How the elements are linked:
p: s869->s124, s576->s471, s124->s533, s529->s59, s899->s576, s269->s207, s841->s504, s834->s803, s761->s923, s110->s467, s865->s790, s471->s269, s59->s829, s169->s869, s381->s473, s923->s66, s207->s110, s557->s226, s743->s557, s886->s169, s504->s381, s803->s532, s287->s176, s790->s899, s467->s743, s31->s865, s532->s761, s829->s288, s226->s886, s533->s31, s138->s529, s288->s843, s66->s138, s843->s287, s473->s834, s176->s841
r: s869->s176, s576->s138, s124->s287, s529->s899, s899->s529, s269->s923, s841->s169, s834->s743, s761->s207, s110->s532, s865->s829, s471->s66, s59->s790, s169->s841, s381->s226, s923->s269, s207->s761, s557->s473, s743->s834, s886->s504, s504->s886, s803->s467, s287->s124, s790->s59, s467->s803, s31->s288, s532->s110, s829->s865, s226->s381, s533->s843, s138->s576, s288->s31, s66->s471, s843->s533, s473->s557, s176->s869

In the rows, 1.206 stands for zero.

Here are some elements, each with a row of numbers. One shown again gets a slightly different row.
s743	[ 0.934,  0.606,  2.008,  1.132,  0.901,  1.191,  0.709,  1.553,  1.684,  0.875,  2.043,  1.741,  1.286,  0.715,  0.922,  0.784,  0.950]
s869	[ 1.206,  1.679,  1.105,  1.709,  1.567,  1.226,  0.455,  1.496,  1.292,  0.826,  0.410,  0.630,  1.210,  1.288,  0.452,  1.456,  1.491]
s576	[ 1.176,  1.306,  0.697,  0.668,  0.989,  1.404,  1.780,  0.445,  1.015,  1.497,  1.419,  0.915,  1.140,  0.868,  2.428,  1.340,  1.427]
s557	[ 0.925,  0.810,  2.291,  1.177,  1.046,  1.272,  0.300,  1.600,  0.814,  0.576,  1.470,  1.636,  1.264,  1.477,  0.861,  0.831,  1.222]
s226	[ 0.795,  1.233,  2.256,  1.829,  1.463,  1.040,  0.794,  1.756,  1.283,  0.820,  1.306,  1.236,  0.983,  1.202,  0.447,  0.729,  1.356]
s207	[ 1.007,  0.399,  1.673,  0.832,  0.853,  0.947,  1.362,  0.955,  1.041,  1.014,  1.933,  1.477,  1.079,  0.637,  2.225,  0.899,  0.857]
s66	[ 0.700,  0.491,  1.913,  1.169,  1.230,  0.978,  1.715,  1.010,  1.116,  0.797,  1.889,  1.857,  0.869,  1.329,  1.320,  0.469,  0.817]
s886	[ 0.896,  1.341,  1.782,  1.953,  0.942,  1.180,  0.465,  1.701,  1.693,  1.099,  1.371,  1.489,  1.402,  1.283,  0.198,  1.610,  1.444]
s471	[ 1.350,  0.710,  0.979,  0.728,  0.951,  1.473,  2.378,  0.588,  1.065,  1.346,  1.386,  1.189,  1.270,  1.298,  1.947,  0.759,  0.825]
s287	[ 1.235,  1.892,  1.128,  1.898,  1.236,  1.155,  0.633,  1.616,  1.613,  1.339,  0.752,  0.530,  1.261,  1.280,  0.249,  1.662,  1.050]
s207	[ 1.098,  0.345,  1.622,  0.786,  0.834,  0.916,  1.367,  0.940,  1.061,  0.948,  1.969,  1.492,  1.152,  0.702,  2.271,  0.925,  0.937]
s287	[ 1.185,  1.988,  1.025,  1.983,  1.240,  1.235,  0.707,  1.626,  1.607,  1.300,  0.714,  0.639,  1.219,  1.224,  0.221,  1.643,  0.956]
s557	[ 0.919,  0.889,  2.271,  1.208,  1.021,  1.310,  0.382,  1.581,  0.875,  0.589,  1.473,  1.575,  1.209,  1.531,  0.807,  0.724,  1.181]
s59	[ 0.938,  0.867,  2.136,  1.685,  1.445,  1.380,  0.747,  1.696,  1.414,  0.635,  1.305,  1.433,  0.995,  1.359,  0.378,  0.590,  1.236]
s66	[ 0.753,  0.518,  1.968,  1.194,  1.299,  0.936,  1.643,  0.963,  1.101,  0.795,  1.858,  1.835,  0.859,  1.384,  1.377,  0.461,  0.751]
s533	[ 1.814,  2.084,  0.591,  1.492,  1.529,  1.200,  1.138,  1.215,  1.025,  1.587,  0.257,  1.434,  1.595,  1.297,  0.632,  1.643,  1.475]
s829	[ 0.734,  1.148,  1.871,  1.885,  1.340,  1.031,  0.380,  1.815,  1.405,  0.953,  1.629,  1.482,  1.222,  1.345,  0.390,  1.413,  1.237]
s504	[ 1.385,  2.028,  0.434,  1.303,  1.538,  1.163,  1.383,  0.946,  1.422,  1.825,  0.448,  0.451,  1.081,  1.133,  1.366,  1.774,  1.591]
s923	[ 0.596,  0.172,  1.755,  0.595,  0.753,  1.578,  1.304,  0.858,  0.871,  1.316,  1.607,  1.449,  0.982,  1.084,  1.809,  0.610,  1.012]
s504	[ 1.281,  2.043,  0.436,  1.283,  1.491,  1.143,  1.443,  1.027,  1.504,  1.830,  0.459,  0.448,  1.171,  1.135,  1.465,  1.805,  1.555]
s226	[ 0.843,  1.233,  2.204,  1.898,  1.447,  0.911,  0.788,  1.724,  1.374,  0.769,  1.352,  1.150,  0.936,  1.197,  0.404,  0.782,  1.293]
s138	[ 0.833,  0.525,  1.931,  1.029,  1.021,  0.755,  0.932,  1.340,  1.532,  1.020,  2.221,  1.676,  1.029,  0.869,  0.986,  0.738,  1.292]
s532	[ 1.336,  0.737,  0.755,  0.733,  1.441,  1.527,  2.039,  0.456,  1.040,  1.357,  1.908,  1.687,  0.722,  1.381,  1.949,  0.903,  1.145]
s473	[ 1.850,  1.494,  0.106,  0.491,  1.752,  1.451,  1.679,  0.809,  0.915,  1.571,  0.833,  1.158,  1.130,  1.215,  1.687,  1.419,  1.043]

The symbols that take the first to the second take the third to the fourth. What is the fourth?
Answer with the element's name.
A [ 0.837,  0.262,  2.169,  0.556,  0.988,  1.272,  1.487,  1.098,  1.014,  1.046,  1.597,  1.633,  0.888,  1.299,  1.527,  0.460,  1.483]
B [ 1.698,  1.912,  0.183,  1.250,  1.478,  1.003,  1.226,  1.265,  1.399,  1.251,  0.643,  0.571,  1.397,  1.581,  1.275,  1.721,  1.516]
C [ 1.756,  1.909,  0.127,  1.221,  1.537,  0.899,  1.162,  1.261,  1.345,  1.260,  0.588,  0.533,  1.391,  1.656,  1.231,  1.721,  1.583]
D s743

A [ 0.880,  1.273,  2.185,  1.855,  1.392,  0.951,  0.711,  1.703,  1.288,  0.769,  1.413,  1.057,  0.906,  1.285,  0.448,  0.814,  1.309]
B [ 1.254,  0.394,  1.222,  0.657,  1.075,  1.170,  1.651,  0.884,  1.311,  0.996,  2.066,  1.096,  0.828,  0.768,  2.097,  0.908,  0.926]
C [ 0.985,  0.393,  0.966,  0.656,  1.638,  1.181,  1.638,  0.436,  1.248,  1.405,  2.046,  1.523,  0.841,  1.065,  1.787,  0.801,  0.842]
D s829

A [ 0.959,  0.721,  2.023,  1.114,  0.890,  1.272,  0.695,  1.612,  1.612,  0.821,  2.024,  1.657,  1.365,  0.693,  0.932,  0.779,  1.046]
B [ 1.431,  1.705,  1.871,  1.665,  0.849,  1.042,  0.409,  2.020,  1.183,  0.903,  0.968,  1.579,  1.370,  0.993,  0.323,  1.326,  1.539]
C [ 1.670,  1.706,  1.448,  1.656,  0.828,  1.253,  0.448,  1.923,  1.279,  0.847,  0.647,  1.528,  1.205,  1.487,  0.231,  1.412,  1.248]
D s138

A [ 1.131,  1.259,  0.708,  0.596,  0.843,  1.350,  1.762,  0.505,  0.984,  1.561,  1.401,  0.873,  1.157,  0.769,  2.391,  1.180,  1.418]
B [ 0.888,  0.500,  1.934,  0.896,  1.149,  0.804,  0.845,  1.256,  1.596,  0.964,  2.197,  1.724,  0.957,  0.918,  0.982,  0.714,  1.328]
C [ 1.448,  1.674,  0.046,  1.182,  0.965,  1.509,  1.834,  1.056,  1.301,  1.715,  0.642,  1.126,  1.733,  1.324,  1.652,  1.753,  0.998]
D s226

A [ 1.849,  1.923,  0.481,  1.457,  1.564,  0.793,  1.135,  1.515,  0.771,  1.463,  0.267,  0.820,  1.387,  1.565,  1.025,  1.722,  1.391]
B [ 1.326,  1.942,  0.481,  1.252,  1.442,  1.190,  1.437,  0.947,  1.396,  1.799,  0.374,  0.469,  1.154,  1.071,  1.397,  1.814,  1.584]
C [ 1.344,  0.981,  1.037,  0.652,  1.029,  1.489,  2.417,  0.723,  0.857,  1.877,  1.390,  1.054,  1.430,  1.008,  2.140,  1.111,  1.095]
D s532

A [ 1.021,  1.957,  0.926,  1.888,  1.128,  1.062,  0.841,  1.546,  1.255,  1.617,  0.434,  0.811,  1.698,  1.237,  0.567,  1.940,  1.061]
B [ 1.207,  1.321,  0.667,  0.663,  0.914,  1.389,  1.746,  0.507,  0.982,  1.594,  1.460,  0.930,  1.147,  0.864,  2.271,  1.276,  1.468]
C [ 0.839,  0.533,  1.932,  1.035,  1.095,  0.850,  0.939,  1.277,  1.628,  1.059,  2.224,  1.740,  1.018,  0.986,  1.029,  0.769,  1.389]
D s287

A [ 0.890,  0.808,  2.211,  1.526,  1.484,  1.342,  0.718,  1.721,  1.518,  0.660,  1.327,  1.407,  1.056,  1.470,  0.490,  0.530,  1.246]
B [ 0.584,  1.124,  1.812,  1.998,  1.274,  0.911,  0.336,  1.810,  1.359,  0.913,  1.609,  1.511,  1.176,  1.283,  0.289,  1.517,  1.260]
C [ 1.400,  1.693,  0.056,  1.203,  0.970,  1.441,  1.879,  1.082,  1.341,  1.699,  0.534,  1.104,  1.719,  1.277,  1.622,  1.757,  1.043]
D s473

A [ 1.260,  1.681,  1.061,  1.671,  1.569,  1.117,  0.441,  1.468,  1.326,  0.773,  0.469,  0.648,  1.136,  1.289,  0.180,  1.399,  1.493]
B [ 1.516,  1.752,  0.620,  1.775,  1.283,  1.337,  0.595,  1.314,  1.197,  1.433,  0.355,  1.306,  1.810,  1.073,  0.630,  1.765,  1.306]
C [ 0.692,  0.568,  1.880,  1.116,  1.228,  0.926,  1.766,  1.012,  1.109,  0.896,  1.881,  1.847,  0.782,  1.368,  1.327,  0.432,  0.736]
D s471

A [ 1.290,  0.433,  1.219,  0.667,  1.035,  1.114,  1.613,  0.878,  1.255,  0.885,  2.036,  1.130,  0.888,  0.781,  2.033,  0.872,  0.919]
B [ 1.252,  0.362,  0.993,  0.777,  1.617,  1.297,  1.616,  0.511,  1.166,  1.471,  2.076,  1.411,  0.770,  1.107,  1.748,  0.879,  0.852]
C [ 1.612,  1.319,  0.279,  0.578,  1.737,  1.034,  1.989,  0.939,  0.862,  1.578,  1.353,  0.985,  1.005,  0.993,  1.773,  1.455,  1.101]
D s138

A [ 1.282,  0.744,  0.964,  0.627,  0.888,  1.544,  2.394,  0.623,  1.007,  1.416,  1.436,  1.090,  1.183,  1.280,  1.943,  0.697,  0.859]
B [ 0.657,  0.528,  1.926,  1.197,  1.204,  0.912,  1.601,  0.959,  1.073,  0.861,  1.856,  1.838,  0.911,  1.356,  1.259,  0.376,  0.710]
C [ 1.362,  0.439,  1.228,  0.740,  0.986,  1.057,  1.711,  0.909,  1.335,  0.955,  2.126,  1.090,  0.866,  0.751,  2.100,  0.854,  0.906]
D s207

A [ 1.430,  0.339,  1.247,  0.687,  1.043,  1.052,  1.523,  0.854,  1.357,  0.941,  2.079,  1.038,  0.883,  0.700,  2.102,  0.861,  0.856]
B [ 1.348,  1.390,  0.056,  1.154,  1.535,  1.628,  1.960,  0.850,  0.866,  1.681,  0.599,  1.276,  1.567,  1.352,  1.774,  1.515,  1.003]
C [ 0.874,  0.188,  2.089,  0.583,  0.900,  1.303,  1.589,  1.121,  1.018,  1.136,  1.572,  1.734,  0.918,  1.310,  1.531,  0.483,  1.395]
D s504

A [ 1.316,  0.689,  1.080,  0.644,  0.985,  1.664,  2.334,  0.538,  1.052,  1.382,  1.495,  1.146,  1.282,  1.320,  1.988,  0.790,  0.913]
B [ 1.206,  0.977,  0.970,  0.730,  1.033,  1.475,  2.362,  0.754,  0.867,  1.917,  1.340,  1.078,  1.426,  1.023,  2.078,  1.109,  1.141]
C [ 1.088,  1.915,  1.021,  1.870,  1.124,  1.003,  0.903,  1.567,  1.204,  1.593,  0.390,  0.842,  1.652,  1.214,  0.519,  1.847,  1.004]
D s59

